Below are the code and all the weights of a small trained network. Each question names an input and a target symbol and asks about switching units off, where a switched-off unit gives its printed mean instead of its output.

import numpy as np


def w(rows, s, z=0):
    codes = np.array(rows[::2]) - 128.0
    scale = np.full(codes.shape[1], s)
    scale[-1] = z or s
    return codes * scale


def f(y):
    return y / 2 * (1 + np.tanh(0.7978845608 * (y + 0.044715 * y**3)))


def softmax(a):
    e = np.exp(a - a.max(-1, keepdims=True))
    return e / e.sum(-1, keepdims=True)


def log_softmax(a):
    a = a - a.max(-1, keepdims=True)
    return a - np.log(np.exp(a).sum(-1, keepdims=True))


def net(x, mask):
    ids = ['ΓΞαβζηλσ'.index(c) for c in x.split()]
    T = len(ids)
    res = E[ids] + P[:T]
    u = 0
    for l in range(3):
        q, k, v = (res @ M[l].T for M in (Q, K, V))
        z = softmax(np.where(np.tri(T) > 0, q @ k.T / 4**0.5, -1e9)) @ v
        res = res + np.where(mask[u], z, O[l][:, -1]) @ O[l][:, :-1]
        u += 1
        y = f(res @ A[l][:, :-1].T + A[l][:, -1])
        res = res + np.where(mask[u : u + 4], y, B[l][:, -1]) @ B[l][:, :-1]
        u += 4
    return log_softmax(res[-1] @ U[:, :-1].T + U[:, -1])


Q, K, V, O, A, B = {}, {}, {}, {}, {}, {}
E = w([
[121,132,148,77],'Γ',
[151,117,143,87],'Ξ',
[87,49,114,97],'α',
[124,137,147,92],'β',
[214,168,119,165],'ζ',
[171,128,98,67],'η',
[237,136,3,155],'λ',
[132,91,174,110],'σ',
],0.018)
P = w([
[150,125,36,244],'0',
[87,136,217,116],'1',
[131,96,230,60],'2',
[71,138,220,118],'3',
[56,143,212,138],'4',
[71,124,219,134],'5',
[13,144,181,159],'6',
[1,148,184,177],'7',
],0.0061)
Q[0] = w([
[2,104,242,158],'L0H1',
[100,51,154,42],'L0H1',
[130,166,13,247],'L0H1',
[140,171,208,85],'L0H1',
],0.0067)
K[0] = w([
[2,102,91,144],'L0H1',
[76,4,121,116],'L0H1',
[152,181,56,200],'L0H1',
[155,157,228,8],'L0H1',
],0.0091)
V[0] = w([
[36,98,133,142],'L0H1',
[29,141,1,160],'L0H1',
[119,188,211,143],'L0H1',
[140,127,102,209],'L0H1',
],0.0094)
O[0] = w([
[180,114,159,60,137],'L0H1',
[193,109,140,60,1],'L0H1',
[77,2,21,231,137],'L0H1',
[128,67,56,40,80],'L0H1',
],0.0087,0.0055)
A[0] = w([
[174,160,37,214,97],'L0N1',
[109,160,138,252,121],'L0N2',
[141,79,158,192,251],'L0N3',
[29,106,138,137,138],'L0N4',
],0.013,0.0027)
B[0] = w([
[170,143,176,128,200],'L0N1',
[110,45,152,185,255],'L0N2',
[84,138,2,123,222],'L0N3',
[76,33,231,122,208],'L0N4',
],0.0085,0.0094)
Q[1] = w([
[117,53,13,25],'L1H1',
[194,20,2,116],'L1H1',
[252,65,229,26],'L1H1',
[38,133,151,48],'L1H1',
],0.0068)
K[1] = w([
[125,129,133,65],'L1H1',
[114,153,170,71],'L1H1',
[1,132,178,68],'L1H1',
[102,141,184,146],'L1H1',
],0.0099)
V[1] = w([
[255,136,159,187],'L1H1',
[22,195,56,168],'L1H1',
[91,106,189,85],'L1H1',
[182,28,229,164],'L1H1',
],0.0077)
O[1] = w([
[185,57,222,83,183],'L1H1',
[136,1,85,82,107],'L1H1',
[95,183,129,142,114],'L1H1',
[171,152,220,119,254],'L1H1',
],0.0086,0.0097)
A[1] = w([
[101,2,126,17,4],'L1N1',
[231,117,143,115,74],'L1N2',
[198,126,240,121,135],'L1N3',
[225,123,56,90,23],'L1N4',
],0.0079,0.0031)
B[1] = w([
[200,190,77,166,178],'L1N1',
[50,164,128,116,155],'L1N2',
[96,2,92,205,250],'L1N3',
[93,202,92,186,133],'L1N4',
],0.0078,0.016)
Q[2] = w([
[164,202,25,199],'L2H1',
[71,10,173,119],'L2H1',
[165,33,130,232],'L2H1',
[2,140,138,135],'L2H1',
],0.0077)
K[2] = w([
[196,36,93,67],'L2H1',
[255,111,42,217],'L2H1',
[237,135,79,162],'L2H1',
[167,201,177,140],'L2H1',
],0.0067)
V[2] = w([
[107,150,105,234],'L2H1',
[124,180,198,203],'L2H1',
[84,146,118,107],'L2H1',
[2,83,247,104],'L2H1',
],0.0092)
O[2] = w([
[242,130,173,245,254],'L2H1',
[167,1,162,145,202],'L2H1',
[150,172,187,211,56],'L2H1',
[141,33,181,89,226],'L2H1',
],0.007,0.012)
A[2] = w([
[96,113,128,138,56],'L2N1',
[11,146,122,43,151],'L2N2',
[97,164,141,111,103],'L2N3',
[139,111,66,202,253],'L2N4',
],0.011,0.0038)
B[2] = w([
[153,205,118,132,149],'L2N1',
[248,242,118,208,129],'L2N2',
[185,164,172,194,126],'L2N3',
[91,161,93,85,249],'L2N4',
],0.011,0.018)
U = w([
[190,159,160,198,59],'Γ',
[127,112,123,108,111],'Ξ',
[111,127,253,80,201],'α',
[171,148,136,182,132],'β',
[197,63,94,125,121],'ζ',
[190,145,153,134,183],'η',
[188,131,138,170,2],'λ',
[60,66,56,42,225],'σ',
],0.0076,0.0036)

Each question gives the input, a string of symbols that net reads in full, and the target symbol t.
The units are the heads (4 rows each of Q, K, V and O) and the neurons (one row each of A and B). Each row of codes is followed by its name. A weight is (code - 128) times the scale printed after its matrix; where a second scale follows, it is the last column's (O, A, B and U).
mask holds one flag per unit, layer by layer, with each layer's heads first. A switched-off unit (its flag False) gives its mean, the last column of its rows in O or B, instead of its output. The means were averaged over made-up inputs and are rounded, as every weight is.
A unit's drop is (log p(t) with every unit on - log p(t) with that unit switched off) / (log p(t) with every unit on - log p(t) with every unit switched off).
The circuit of an input: a set's keep is (log p(t) with only the set's units on - log p(t) with every unit switched off) / (log p(t) with every unit on - log p(t) with every unit switched off). Starting from the 12 units with the biggest drops (on a tie, the unit counted first), units are removed one at a time, each time the one whose removal leaves the highest keep (on an exact tie, the one counted first), for as long as the keep stays at least 0.8.
units of the circuit, in order: the units of the circuit, biggest drop first
k most important neurons: the k neurons with the biggest drops, biggest first
top k neurons in layer l: the k neurons of layer l with the biggest drops, biggest first
drop when u is switched off: that unit's drop, to one decimal
input β η Γ, target Γ: 3 most important neurons => (L1N3, L0N4, L0N2)
input σ ζ η ζ σ, target ζ: top neuron in layer 0 => (L0N2)
input η σ β Ξ σ, target σ: 2 most important neurons => (L0N3, L0N2)
input σ ζ σ σ Γ σ α ζ, target ζ: units of the circuit, in order => (L0N2, L1H1, L2H1, L0H1)
input η σ σ σ β, target β: units of the circuit, in order => (L0H1, L1H1, L2H1)
input σ α η, target α: 4 most important neurons => (L0N3, L1N1, L1N3, L0N2)
input α η σ η, target α: 2 most important neurons => (L0N3, L1N3)
input ζ η Γ, target ζ: top 3 neurons in layer 0 => (L0N1, L0N4, L0N3)
input σ η α σ ζ β, target ζ: 3 most important neurons => (L1N3, L0N2, L0N3)
input β σ α σ ζ Ξ σ σ, target ζ: 3 most important neurons => (L0N3, L0N2, L0N1)
input σ σ σ Γ, target Γ: 2 most important neurons => (L0N4, L1N3)
input σ σ σ η σ ζ β, target ζ: 3 most important neurons => (L0N2, L0N1, L1N3)
input σ σ ζ η Γ, target ζ: 2 most important neurons => (L0N2, L0N1)
input σ β α, target α: most important neuron => (L0N3)
input Ξ Γ σ ζ Γ η α, target α: top 3 neurons in layer 0 => (L0N2, L0N4, L0N1)
input η σ σ, target σ: drop when L1N4 is switched off => 0.1
input σ σ α σ σ ζ, target ζ: drop when L0H1 is switched off => 0.3
input Γ σ ζ Ξ, target ζ: drop when L2N4 is switched off => 0.0
